Each row of numbers stands for one object and depends on some of the facts below. Use the named rows to name the rest.

There are 3 kinds of fact about the objects: γ, Δ, φ.
γ(q_496, q_379); γ(q_967, q_329); γ(q_45, q_813); γ(q_487, q_793); γ(q_784, q_129)
γ(q_632, q_193); γ(q_249, q_992); γ(q_678, q_15); γ(q_175, q_953); γ(q_36, q_178)
γ(q_215, q_641); γ(q_93, q_987); γ(q_679, q_980); γ(q_15, q_604); γ(q_378, q_90)
γ(q_953, q_496); γ(q_963, q_967); γ(q_434, q_399); γ(q_710, q_175); γ(q_193, q_678)
γ(q_492, q_862); γ(q_641, q_638); γ(q_887, q_784); γ(q_423, q_47); γ(q_421, q_16)
γ(q_579, q_423); γ(q_988, q_993); γ(q_90, q_659); γ(q_108, q_406); γ(q_330, q_434)
γ(q_901, q_525); γ(q_903, q_262); γ(q_659, q_479); γ(q_19, q_487); γ(q_221, q_419)
γ(q_874, q_579); γ(q_992, q_350); γ(q_180, q_48); γ(q_47, q_560); γ(q_350, q_903)
γ(q_987, q_858); γ(q_813, q_503); γ(q_379, q_182); γ(q_540, q_761); γ(q_419, q_140)
γ(q_544, q_632); γ(q_910, q_963); γ(q_862, q_93); γ(q_503, q_492); γ(q_849, q_943)
γ(q_48, q_249); γ(q_443, q_887); γ(q_190, q_330); γ(q_793, q_948); γ(q_16, q_562)
γ(q_479, q_581); γ(q_948, q_54); γ(q_129, q_910); γ(q_291, q_25); γ(q_399, q_215)
γ(q_406, q_710); γ(q_176, q_540); γ(q_761, q_36); Δ(q_119, q_659); Δ(q_993, q_560)
Δ(q_993, q_178); Δ(q_117, q_963); Δ(q_249, q_419); Δ(q_249, q_206); Δ(q_980, q_160)
Δ(q_980, q_543); Δ(q_644, q_858); Δ(q_644, q_206); Δ(q_36, q_903); Δ(q_215, q_802)
Δ(q_93, q_918); Δ(q_655, q_389); Δ(q_206, q_655); Δ(q_15, q_492); Δ(q_15, q_638)
Δ(q_15, q_543); Δ(q_984, q_176); Δ(q_984, q_419); Δ(q_412, q_963); Δ(q_412, q_160)
Δ(q_963, q_160); Δ(q_226, q_193); Δ(q_918, q_937); Δ(q_918, q_543); Δ(q_492, q_903)
Δ(q_492, q_419); Δ(q_492, q_641); Δ(q_398, q_963); Δ(q_398, q_937); Δ(q_641, q_176)
Δ(q_641, q_160); Δ(q_641, q_543); Δ(q_543, q_176); Δ(q_859, q_963); Δ(q_859, q_641)
Δ(q_859, q_190); Δ(q_96, q_412); Δ(q_151, q_389); Δ(q_151, q_903); Δ(q_329, q_659)
Δ(q_329, q_379); Δ(q_903, q_160); Δ(q_659, q_903); Δ(q_659, q_992); Δ(q_19, q_612)
Δ(q_19, q_659); Δ(q_19, q_249); Δ(q_874, q_484); Δ(q_874, q_419); Δ(q_951, q_903)
Δ(q_612, q_389); Δ(q_612, q_918); Δ(q_47, q_813); Δ(q_350, q_659); Δ(q_943, q_874)
Δ(q_943, q_655); Δ(q_943, q_176); Δ(q_987, q_963); Δ(q_813, q_484); Δ(q_379, q_176)
Δ(q_379, q_918); Δ(q_419, q_903); Δ(q_419, q_641); Δ(q_544, q_492); Δ(q_544, q_802)
Δ(q_465, q_910); Δ(q_465, q_305); Δ(q_465, q_15); Δ(q_465, q_993); Δ(q_910, q_943)
Δ(q_910, q_638); Δ(q_582, q_655); Δ(q_582, q_404); Δ(q_140, q_389); Δ(q_140, q_176)
Δ(q_140, q_937); Δ(q_140, q_160); Δ(q_140, q_992); Δ(q_849, q_176); Δ(q_560, q_420)
Δ(q_48, q_119); Δ(q_443, q_659); Δ(q_305, q_96); Δ(q_970, q_560); Δ(q_970, q_160)
Δ(q_618, q_655); Δ(q_618, q_412); Δ(q_618, q_296); Δ(q_420, q_492); Δ(q_420, q_389)
Δ(q_420, q_641); Δ(q_296, q_176); Δ(q_296, q_641); Δ(q_16, q_582); Δ(q_16, q_305)
Δ(q_643, q_552); Δ(q_552, q_659); Δ(q_552, q_176); Δ(q_552, q_899); Δ(q_522, q_560)
Δ(q_522, q_984); Δ(q_522, q_140); Δ(q_638, q_398); Δ(q_638, q_484); Δ(q_638, q_419)
Δ(q_479, q_655); Δ(q_399, q_802); Δ(q_399, q_140); Δ(q_956, q_903); Δ(q_912, q_937)
Δ(q_912, q_992); Δ(q_178, q_963); Δ(q_178, q_151); Δ(q_178, q_176); φ(q_967, q_237)
φ(q_993, q_967); φ(q_519, q_562); φ(q_404, q_901); φ(q_678, q_160); φ(q_111, q_544)
φ(q_215, q_16); φ(q_141, q_897); φ(q_436, q_330); φ(q_349, q_90); φ(q_93, q_614)
φ(q_655, q_434); φ(q_679, q_519); φ(q_708, q_963); φ(q_15, q_245); φ(q_463, q_937)
φ(q_412, q_604); φ(q_105, q_659); φ(q_953, q_987); φ(q_963, q_540); φ(q_193, q_560)
φ(q_604, q_642); φ(q_226, q_487); φ(q_918, q_48); φ(q_569, q_141); φ(q_887, q_208)
φ(q_543, q_68); φ(q_423, q_421); φ(q_859, q_874); φ(q_262, q_49); φ(q_614, q_918)
φ(q_96, q_899); φ(q_90, q_406); φ(q_151, q_389); φ(q_330, q_178); φ(q_329, q_632)
φ(q_19, q_522); φ(q_221, q_190); φ(q_874, q_479); φ(q_951, q_980); φ(q_562, q_451)
φ(q_180, q_713); φ(q_612, q_350); φ(q_350, q_404); φ(q_49, q_951); φ(q_943, q_180)
φ(q_581, q_638); φ(q_204, q_113); φ(q_897, q_54); φ(q_177, q_582); φ(q_540, q_93)
φ(q_419, q_993); φ(q_910, q_810); φ(q_140, q_569); φ(q_849, q_226); φ(q_68, q_956)
φ(q_48, q_25); φ(q_443, q_644); φ(q_305, q_858); φ(q_16, q_393); φ(q_522, q_581)
φ(q_638, q_943); φ(q_948, q_655); φ(q_291, q_712); φ(q_451, q_419); φ(q_956, q_492)
φ(q_712, q_105); φ(q_176, q_69); φ(q_208, q_108); φ(q_113, q_984); φ(q_761, q_349)
φ(q_858, q_379); φ(q_69, q_129)

Some objects and their rows:
q_708: [ -6 -30  11   7   6  23  23  11   3  -2  -5  -4  -8  -7   4  -7  -2  12
 -11   4   9  -8  -7 -10  -4  29 -12]
q_874: [  1  -3 -14 -31   9  -5 -21   1 -20  -8   3  23  26  26  -8  13 -18   1
  15  -6 -19  26   5   6  -8 -20   8]
q_484: [  6  23  16 -11   0   0  -8  -3 -48 -12  -3 -20  20  33  -6  18  13  16
  26  -1 -33  31 -11   4   1  -9  -9]
q_349: [ -2 -17   6   5  14  12  17  14  -5  10   3  -7  -5  11  -2   2  -5  -1
 -15   5  14 -22 -17 -10  -5   9  -4]
q_858: [-15   5  11  58 -11  24 -30   2   2   9  -3   5 -20  22  -7  10  -6   8
  15   0 -23 -11  18   6  16 -12   9]
q_379: [  3  34 -21   9 -14 -22 -25  -9  12  -2   7   3  16   4   4  15 -17 -17
   3  -2 -21   3   7   4  -6  -9  17]
q_406: [ -2   8  -5  10   7  -2  17  21   4  12  15  -7  -6  22  -2   7  -3  -2
 -22   7  11 -32 -32  -3 -15  13  -6]
q_421: [ -5  23   8  44   4  17   7   2  22  12  -4 -16 -10 -23   2  -7   6  -4
 -23  -8   6  25  -1  21 -30  42  -4]
q_632: [ -3  12   1  21  17   6  23  10  27  19   3 -19 -14   4   0   9  10 -19
 -16   2  16   6 -20   8 -12   7 -14]
q_193: [-10 -30  20  -1  -1  13  18  15   3   4   0  -6 -13   6  -2   1  -4  19
 -18   5   0  15 -21  -8   0  40 -13]
q_641: [ -3  19   1 -24 -10 -30  -4 -16  -6  -8   3  -4  13  14   1   7   1   2
  22  -2 -19  50   8   2  11 -43   6]
q_160: [  2  63  11  16 -15  -4 -11 -19 -28   3  -8 -45  10  33  -1  29  11 -13
  23  10 -46  43 -12  -2  18 -33  -5]
q_140: [  8 -12  -5 -12 -15  -5 -27 -17  15 -18  -4  16   9 -37   3  -3  -2  -5
  29  -9  -3  18  29  -3  18   3   5]
q_980: [  9  20 -27 -21   5 -17 -16 -11   4  -1   5  11  25   8  -1   9  -8 -24
  13  -3   1  -2  12   1  -8 -44  19]
q_48: [  3 -12 -18 -28 -20 -14  -6 -19  31  -1  -1   6   2 -13   1   4   0 -31
  -8   0   0  -1   9  -1  21  10  14]
q_221: [  0 -20   9  10   3  16  22   8  13  -3  -7  -1 -17 -24   3  -9  -2  17
 -15   1   7  13  -6   3  -6  36 -16]
q_953: [ -3 -19  -2  17   1   5  18  30  19 -10   5   3  -8  -6   5   2 -18  21
 -14   3  -5  -8 -20 -13 -11  39 -14]
q_862: [ -6 -10   8   6  15  17   1   9  14   8   2   0 -14   0  -3 -28  12   3
 -19  10  -4   4 -13  -6 -15  38  -3]
q_93: [  1   7 -15 -26  -1 -12 -29 -14  21  -4   5  19   4 -11   0 -18   8 -15
  11   5 -20  13  12  -7   3  -5  17]
q_898: [ -2 -12  13  17   4  15  18  10   0   4  -3  -9  -4  -4   1  -1  -1   5
 -16   3  12 -16 -13  -2 -11  27  -3]
q_141: [ -1  -5  19  17   4  11  13   6   9   4   0  -9  -7 -20   2 -10  11   8
 -11  -8  20  -6  -2   7 -19  39  -5]

Name these rows:
No name comes twice in this set of rows, the named rows included.
[  7  14  -5 -28  15   7  -6   4 -24  -8  -2   8  15  20  -7 -10   9   8
  15   0 -22  38  -1   7 -17 -12  -3]	q_813
[  4  38  15  -8 -27 -27 -24 -15 -25   2   7 -36   8  31  -3  16  17  -5
  17   4 -23   4 -10 -12  22 -24  11]	q_937
[  0  18  27 -13 -29 -16 -24  -8 -17 -14  -3 -31   1  24  -4  21  11  15
  32   4 -51  58  -8 -11  39   3 -12]	q_176
[  1  10  -3  -7 -20 -16 -13 -17  16  -1   0  -9   8 -13   6   4  -3 -16
   9  -1  -6   6   8 -18  17  -1  14]	q_119
[  0  35   3 -15 -36 -38 -22 -22  -7   6   6 -16   5   4   0   7  10  -9
  -4   4 -23  10  -1  -6  21  -6  18]	q_659
[ 10   3  -9 -28  -5 -19 -18 -11   0 -12   6  12  16  -8   1  -3   4  -9
  20  -7   4   3  14  -3   4 -18  13]	q_956
[ -3  19 -27  53   7  12  -9  -5   6  14  -2  25 -23   9  -1   0  -3 -13
  10   1   5 -47  28  16   7 -70   6]	q_644
[  9   9  -5 -34   5 -16  -4  -4 -25 -11   5   5  25  13  -3   2   1   4
  26  -3  -3  13   9   8  -3 -31   4]	q_638
[ -4 -36   7 -11   9   9  23  15  15   3   0  -2 -12   4   0   1  -8   9
 -13   9   5   2 -20 -19   7  14 -13]	q_761
[  3  13  -1  -6 -14 -14 -18 -12 -10  -2   0  -9  12  -1   1   8   3  -8
  19   1 -16  13   9  -9  17 -23   8]	q_918
[ 15  -5 -16 -41   7 -19  -4  -4   6 -23  -3  18  11 -18   1  -2   6  -5
  31  -3  -4  30  12   4   6 -27  -8]	q_15

Now the same objects, written a new way:
Some rows with their names:
q_399: [  3   2   1  -1 -27   1  21  -3 -11  -7   6  -4   0  13  -2   7  -2   3
   4  -8   4   7   4  23  10   0  12   3  10   8  -2]
q_330: [ 5  0 -6 11 -1 -5 -7 -2  0 -1 -7 -5 -3  1 -7  5 -4  6 -4  1 -6  7 -5 16
  3 -5 -7  3 -2  3 13]
q_423: [ 3  0 -6  3  2 -5 -5 -5  3  0 -6 -3 -1 -2 -2  1 -3  4 -4 11 -6  5 -6 10
 -1 -2 -7  2 -3 -2  9]
q_659: [ 16  -7  10 -11  -8   6  10  -4  -9   1  13  -7   4  10 -17  -6   2   1
   8   5  -4 -15   4  -3  -2   2   0   7  23   5  -1]
q_901: [  4  -1  -6   5  -5 -10  -6  -9   3   1   2  -3  -2  -4   0  -2  -1   3
  -4   8   1  -7  -8  10   2   0   1  -1   3  -4   5]
q_215: [  3   1  -1   6 -11   4  13   1  -8  -6  -5  -6  -2  12  -4  11  -2   6
   1  -8  -4  14   2  21   4  -3  -1   4   0   6   9]
q_90: [  3  -4  -4   8   2  -4  -8  -5   4   0  -8  -6  -2   2  -3   4   1   6
  -4   1  -4  -1  -9  13  -1  -1 -12   0  -9 -10  14]
q_129: [ -1  -3  -8  -6  -4 -10  -1 -10   3   2  -1   0  -9   1  -2 -10   1   3
 -12  22  -2  -7  -6  10  -2  -1   2   2  17  -8   0]
q_910: [-12  -6  -1 -10  -8   6  12   4  -3   1  -8  -1 -10  11  10  -6   7  -4
  -2   9  -7   9   8  12   0   2  -5   1   3  -9  -8]
q_980: [-12   2   4  -5 -12   5  19   0  -8  -4   6   2   1   8  12   5   4  -3
   5 -17  13  -4   4  -3  -1   6  12  -2   0  -4  -8]
q_140: [  1  -3   8  -8  -3  14  14   8  -9  -2  -1  10   3  10   5   4   4  -1
   2 -10  -9  -2  15 -12  -1   4   0   5  -8  10   0]
q_262: [ -3   0   0  10  14  -1 -16  -1   4   0  -6   3   2  -2  -3   2  -1   4
  -6  -8   1  -2  -5  -5  -3  -2  -8  -2 -10  -7  10]
q_560: [ -2   2   1   2   0   3   1   6  -6   2   9  -2  -5  -4   5  -7   4  -6
   7  -6   8  -9   5 -16  -1   2   8   0   6   3 -10]
q_451: [-14   6  -8  11  14  -7  35  -5   4   1  -5  -7  11  -6 -10  -5 -15   1
 -14  -2 -12  17  11 -17  -7 -16  -7 -14   3  -1  -1]
q_296: [ -6   0   5  -5  -8   5  10   3  -5  -1   8   2  -1   3   6  -1   4  -6
   6 -11   7  -5   6  -8   1   3  10  -2   4   1 -11]
q_329: [  0  -5  14 -17  -2  13  19   1  -4  -4   1   9  10  19  -9   6   0   3
  -2 -12   0   2   7  -1  -2   2   2   2   8   0  -1]
q_237: [ -2   4  -5   5   3 -10  -5  -6   4   1   4   2   2  -9  -3  -5  -5   1
  -7   0   6  -5  -3  -6   1  -3   7  -6   6  -1  -2]
q_712: [ -2  -3   1  13  15   1 -13  -1   6   1  -8   1  -1   0  -3   6   2   5
  -6 -15   3  -4  -7  -2  -4  -2  -9  -4 -13 -11  14]
q_655: [  6  -7  15   9   9  10 -25  15   5   7  -1  -3  -3  -3  -3  -9   6 -10
   5 -13  -5  -1  12  -7   6  -2 -10  -5 -11  -1  -6]
q_404: [  3  -8  13  16   9   6 -31   9   8   6  -4  -3  -3  -2  -1  -6   7  -7
   2 -21  -1  -5   5   4   7  -3 -12  -8 -20 -11  -1]
q_642: [  2   2  -3   7   4  -9 -13  -5   5   1   3   4  -1  -8  -1  -1  -1   2
  -6  -2   7  -9  -6  -4   2  -1   7  -3   3  -1   1]

Name these rows:
No name comes twice in this set of rows, the named rows included.
[  4   2  -3   7   9   7   1  12 -12   7  12 -10 -11 -11  -1 -12   7  -8
  12   1   5 -19   6 -33  -8   3   6   3  14   9  -8]	q_160
[  2  -2   8  -7 -14  -1 -23  -6  -4  -5   6   0   9   6   7 -13   2  -7
   8   6   0  -2   9   9  10   5  -2   0  -6  -6 -12]	q_249
[  2  -5  16 -22 -15   9   2   2  -2  -4  -2   4  12  22  -3   3  -1   3
   4  -3 -11  15   4  14   7   0  -6   2   3   0   0]	q_19
[  4  -6  16   5  -4   1 -26   6   6   5   7   2   0  -5  -1 -14   4 -11
   4 -12   3  -5  10   0  13  -1   4  -7  -5  -1 -14]	q_206
[  4   3  -3   3   8  -7 -11  -4   6  -2   2   5  -1 -11  -4  -1  -3   0
  -5   3  10  -4  -6   0   0   0   9  -2   4   1  -3]	q_25
[-12   5  -7  11  13  -5  28  -4   5   1  -5  -6   9  -5  -9  -3 -13   2
 -12  -4 -10  14   8 -13  -7 -14  -8 -13   1  -2   1]	q_562
[  0  -7   2 -15 -16   1  16   4  -3   5   7  -9   0   0  21   5   0  -2
  11  -1  -2 -13   2  13  -7   4   8   4   4  -4  -5]	q_492
[ -8   0  -2  -7 -11   6  18   2  -7  -4  -3  -4  -1   9  11   5   3  -2
   7   1  -2  11   5   8  -1   3  -2   3  -5  -1  -3]	q_15
[ 11   2  -7   2  21   1  -3  -3  13  -7 -12  -1  -3  -9 -14  14  -6  -1
   0  25  10  20  -8  37  -7   5  -5  12  -3   3  -3]	q_540
[-11   1   8  -6 -16   3   5   2   0  -4   3   6   1   5  15   0   3  -7
   4 -17   9   2   7   6   8   3  12  -7  -7  -5 -14]	q_618
[  8   4  -4   6  33   4  -8   3  18  -9 -11   7  -1 -14 -17  15  -7  -3
  -1  17  19  20  -5  24  -8   4   2   9  -2   6 -10]	q_614
[  7   0  -4  -4  -2   3  -5   0 -15   2  11 -10  -1  -1  -3 -15   4  -6
  13  15   0 -13   6 -16  -3   5  -1   7  11   4  -5]	q_903

The same objects again, as new rows of numbers:
Named rows:
q_140: [  6   9   9 -14  -2   2   1 -22  -3  -6 -12  -5 -14]
q_582: [ 10   3   5  29  22   9  -9   9   1 -13  13 -19  -5]
q_655: [  3   4   3   9   7   1  -9  -4   6  -9   6 -15  -2]
q_618: [ -8   3   6  13   9 -15  -4 -15   0 -16   4   2  -3]
q_984: [-1 -1  1 18 10  0  4 11 -7 -5 10  3  0]
q_113: [ 3 -1 -4 -5 -3  6  3  6  0  7 -3 -1  0]
q_793: [ 3 -2 -2 -4 -3  5  2  6  0  7 -3 -1  0]
q_93: [  1  42 -24   8  -4 -22 -10   3  33 -25   5  47 -48]
q_918: [-16  19  10  25 -31  -5 -10   2   9  22  11   1 -48]
q_463: [  4   0  -3 -20  -7   2  -3  -7   5   9 -13  -5  -1]
q_898: [ 3 -2 -4 -5 -3  6  2  6  0  7 -2  0  1]
q_398: [ 7 -1  3  6  6 -4 -4 -3 -3 -4 -1 -2 -4]
q_712: [ 3  0 -4 -6 -3  7  3  6  0  7 -2  0  1]
q_262: [ 10   7   8 -24 -11  12   4 -14  -2   4  -8  -1  -9]
q_182: [ -3  -2  14 -19 -20  15  11   7 -34  -9   9 -17  -5]
q_421: [ -4  -8 -11  11   3   2   3  24  -1  10   3   2   7]
q_993: [  9 -44   5   5  21  29  19 -33  -7 -28 -12  -1  17]
q_496: [ -8  -9   5 -13 -14   5   4   8 -27   0   5 -19  -1]
q_910: [  2  -7  17 -13   5  -6 -17 -22 -13  12   0 -16  -3]
q_784: [ -6  -6 -20  -6 -10   2  -2   1 -26   9   6 -16   2]
q_519: [ 25  21   6  -2   9  -8  32   1 -15   8 -23 -18  60]

Which object is each row?
No name comes twice in this set of rows, the named rows included.
[ 11 -12 -10  22  20   9  -7  33  -4  14 -10 -18  -7]	q_190
[  6   2   5  -6   4  -6  -8 -17   1  -5 -14 -13 -12]	q_412
[ -3   3   7  -2   4 -21  -5 -25  -3 -10 -16   0 -11]	q_859
[ -9   5  10  19  12  -7  12  -4 -15 -20  15  18  -5]	q_980
[ -4   0   7  13   8 -19  -5 -14  -5 -16   2   5  -6]	q_465
[ 16  -3  -5 -21  -9  17  -5   4   5  20 -17 -17  -3]	q_193
[ -9   3   5  12   8 -20   1 -13  -6 -15  -2   9  -6]	q_970
[ -8  -6   0  -8   3   7  -3  -3 -16  21   7  -8   5]	q_175
[ -9  -8  -7   5   2   9   4  14 -26  12  17  -5   6]	q_129
[ -2 -65 -14  10  16  41  21  -9  -2 -17  -4   9  26]	q_237
[-16 -10 -15  14  26   3 -10   7  -6  44  15   3  14]	q_108
[-15   0  -1  -1   0 -31  -7 -24   6  -8 -14   1  -2]	q_849
[ 30  54 -23  11 -10  66 -20 -17  91 -45  58 -46  25]	q_858

